Here is a tiny trained network, its code and every weight. The questions are about switching its units off for an input and a target symbol, where a switched-off unit gives its printed mean instead of its output.

import numpy as np


def w(rows, s, z=0):
    codes = np.array(rows[::2]) - 128.0
    scale = np.full(codes.shape[1], s)
    scale[-1] = z or s
    return codes * scale


def softmax(a):
    e = np.exp(a - a.max(-1, keepdims=True))
    return e / e.sum(-1, keepdims=True)


def log_softmax(a):
    a = a - a.max(-1, keepdims=True)
    return a - np.log(np.exp(a).sum(-1, keepdims=True))


def net(x, mask):
    ids = ['ΛΞΦβδμπτψ'.index(c) for c in x.split()]
    T = len(ids)
    res = E[ids] + P[:T]
    u = 0
    for l in range(2):
        r = res
        for j in range(3):
            rows = slice(4 * j, 4 * j + 4)
            q, k, v = (r @ M[l][rows].T for M in (Q, K, V))
            z = softmax(np.where(np.tri(T) > 0, q @ k.T / 4**0.5, -1e9)) @ v
            o = O[l][rows]
            res = res + np.where(mask[u + j], z, o[:, -1]) @ o[:, :-1]
        u += 3
    return log_softmax(res[-1] @ U[:, :-1].T + U[:, -1])


Q, K, V, O = {}, {}, {}, {}
E = w([
[98,136,182,142],'Λ',
[105,100,163,39],'Ξ',
[129,60,106,124],'Φ',
[124,173,156,130],'β',
[132,175,167,44],'δ',
[180,83,152,181],'μ',
[160,110,38,62],'π',
[103,162,3,163],'τ',
[178,76,141,71],'ψ',
],0.015)
P = w([
[118,72,184,165],'0',
[139,183,119,116],'1',
[87,65,91,187],'2',
[248,85,113,175],'3',
[112,225,147,110],'4',
[76,37,15,211],'5',
[255,51,64,162],'6',
[109,244,165,101],'7',
],0.0059)
Q[0] = w([
[124,113,161,129],'0.h0',
[177,178,108,146],'0.h0',
[64,161,93,142],'0.h0',
[216,131,156,121],'0.h0',
[202,170,101,126],'0.h1',
[64,185,161,117],'0.h1',
[68,58,44,154],'0.h1',
[147,223,140,72],'0.h1',
[79,192,105,66],'0.h2',
[244,48,125,124],'0.h2',
[239,79,105,146],'0.h2',
[112,203,104,137],'0.h2',
],0.011)
K[0] = w([
[164,82,146,162],'0.h0',
[74,173,135,40],'0.h0',
[75,216,111,196],'0.h0',
[176,80,170,46],'0.h0',
[170,143,83,88],'0.h1',
[53,212,165,113],'0.h1',
[207,83,184,195],'0.h1',
[116,208,112,72],'0.h1',
[94,211,181,37],'0.h2',
[163,87,1,107],'0.h2',
[160,109,18,169],'0.h2',
[122,220,171,169],'0.h2',
],0.01)
V[0] = w([
[212,98,153,87],'0.h0',
[129,122,120,112],'0.h0',
[44,147,66,178],'0.h0',
[182,92,173,172],'0.h0',
[110,147,203,141],'0.h1',
[144,124,39,80],'0.h1',
[108,154,179,12],'0.h1',
[161,123,88,93],'0.h1',
[187,63,54,154],'0.h2',
[66,183,166,146],'0.h2',
[124,206,140,195],'0.h2',
[76,190,121,104],'0.h2',
],0.011)
O[0] = w([
[132,185,139,217,195],'0.h0',
[131,154,123,112,145],'0.h0',
[137,21,145,12,84],'0.h0',
[52,138,176,212,132],'0.h0',
[101,93,174,72,66],'0.h1',
[206,156,71,174,194],'0.h1',
[253,108,207,67,111],'0.h1',
[185,107,77,127,181],'0.h1',
[149,168,138,245,253],'0.h2',
[84,139,106,33,18],'0.h2',
[57,202,124,66,26],'0.h2',
[164,141,55,39,85],'0.h2',
],0.0068,0.0051)
Q[1] = w([
[146,25,199,150],'1.h0',
[139,89,164,152],'1.h0',
[64,140,72,68],'1.h0',
[154,102,106,181],'1.h0',
[107,230,110,158],'1.h1',
[72,111,159,120],'1.h1',
[164,44,106,76],'1.h1',
[152,254,78,145],'1.h1',
[186,153,117,56],'1.h2',
[138,174,70,127],'1.h2',
[198,171,124,72],'1.h2',
[187,106,137,229],'1.h2',
],0.0066)
K[1] = w([
[124,195,88,150],'1.h0',
[148,168,97,181],'1.h0',
[169,95,137,57],'1.h0',
[146,137,170,159],'1.h0',
[123,152,62,73],'1.h1',
[104,145,212,110],'1.h1',
[149,172,212,174],'1.h1',
[160,199,84,108],'1.h1',
[121,206,77,146],'1.h2',
[103,129,107,84],'1.h2',
[195,185,31,111],'1.h2',
[110,76,93,254],'1.h2',
],0.0077)
V[1] = w([
[158,27,204,98],'1.h0',
[61,35,150,159],'1.h0',
[127,198,45,132],'1.h0',
[78,79,118,200],'1.h0',
[210,198,157,23],'1.h1',
[176,111,223,169],'1.h1',
[101,31,94,157],'1.h1',
[87,92,97,72],'1.h1',
[81,198,240,156],'1.h2',
[110,3,125,64],'1.h2',
[87,159,237,60],'1.h2',
[191,224,105,148],'1.h2',
],0.0048)
O[1] = w([
[228,169,36,79,106],'1.h0',
[87,70,3,57,140],'1.h0',
[107,101,191,188,132],'1.h0',
[77,45,56,134,197],'1.h0',
[73,202,110,81,78],'1.h1',
[123,74,175,128,156],'1.h1',
[196,81,67,152,152],'1.h1',
[170,167,83,144,69],'1.h1',
[114,187,201,188,122],'1.h2',
[197,87,186,167,45],'1.h2',
[191,152,187,109,3],'1.h2',
[86,154,125,95,180],'1.h2',
],0.0047,0.0081)
U = w([
[82,152,187,62,198],'Λ',
[146,25,131,46,45],'Ξ',
[198,100,142,135,151],'Φ',
[119,255,3,59,95],'β',
[121,223,136,61,254],'δ',
[32,109,153,109,176],'μ',
[254,117,177,83,41],'π',
[142,17,165,24,160],'τ',
[184,223,217,192,7],'ψ',
],0.0062,0.0042)

Each question gives the input, a string of symbols that net reads in full, and the target symbol t.
The units are the heads (4 rows each of Q, K, V and O). Each row of codes is followed by its name. A weight is (code - 128) times the scale printed after its matrix; where a second scale follows, it is the last column's (O and U).
mask holds one flag per head, layer by layer. A switched-off head (its flag False) gives its mean, the last column of its rows in O, instead of its output. The means were averaged over made-up inputs and are rounded, as every weight is.
A unit's drop is (log p(t) with every unit on - log p(t) with that unit switched off) / (log p(t) with every unit on - log p(t) with every unit switched off).
The circuit of an input: a set's keep is (log p(t) with only the set's units on - log p(t) with every unit switched off) / (log p(t) with every unit on - log p(t) with every unit switched off). Starting from all 6 units, units are removed one at a time, each time the one whose removal leaves the highest keep (on an exact tie, the one counted first), for as long as the keep stays at least 0.8.
circuit, biggest first: the units of the circuit, biggest drop first
most important unit: the unit with the biggest drop
which heads matter: for each layer, one digit per head in row order, 1 if its drop is at least 0.15 and else 0, layers parted by /
drop when u is switched off: that unit's drop, to one decimal
input μ μ μ μ π ψ Φ Φ, target μ: circuit, biggest first : (1.h0 0.h1 0.h0)
input μ π ψ, target μ: circuit, biggest first : (0.h0 0.h1)
input β μ μ Φ Λ, target Λ: circuit, biggest first : (0.h2 0.h1)
input τ δ τ Ξ ψ Λ, target τ: most important unit : 0.h0
input τ ψ Ξ β Λ μ Φ δ, target π: circuit, biggest first : (0.h1 0.h2 1.h2 1.h0)
input Λ Φ μ π μ Ξ ψ, target ψ: which heads matter : 101 / 000
input μ μ β, target μ: which heads matter : 110 / 100
input π μ β μ μ β β, target μ: which heads matter : 111 / 101
input π Λ π δ τ β β, target β: which heads matter : 111 / 011
input μ π Λ δ Ξ, target τ: circuit, biggest first : (0.h1 0.h2)
input ψ ψ Λ π, target ψ: circuit, biggest first : (0.h2 0.h0)
input Φ π μ ψ, target ψ: which heads matter : 100 / 000
input Ξ τ β, target τ: which heads matter : 101 / 001
input π β Φ μ Λ Λ μ, target μ: circuit, biggest first : (0.h1 1.h0 0.h2 1.h2)
input τ π π μ π ψ, target μ: circuit, biggest first : (0.h1)
input Ξ Φ Ξ Φ Ξ, target τ: which heads matter : 011 / 000
input δ β β β π β, target δ: which heads matter : 011 / 110
input μ τ π, target τ: which heads matter : 100 / 010
input δ μ τ Φ, target β: which heads matter : 111 / 010
input Ξ δ Φ π μ, target ψ: which heads matter : 101 / 000
input π β π Φ μ μ Λ, target μ: drop when 0.h0 is switched off : 0.1
input π Ξ ψ μ Ξ π, target μ: drop when 0.h1 is switched off : 0.9
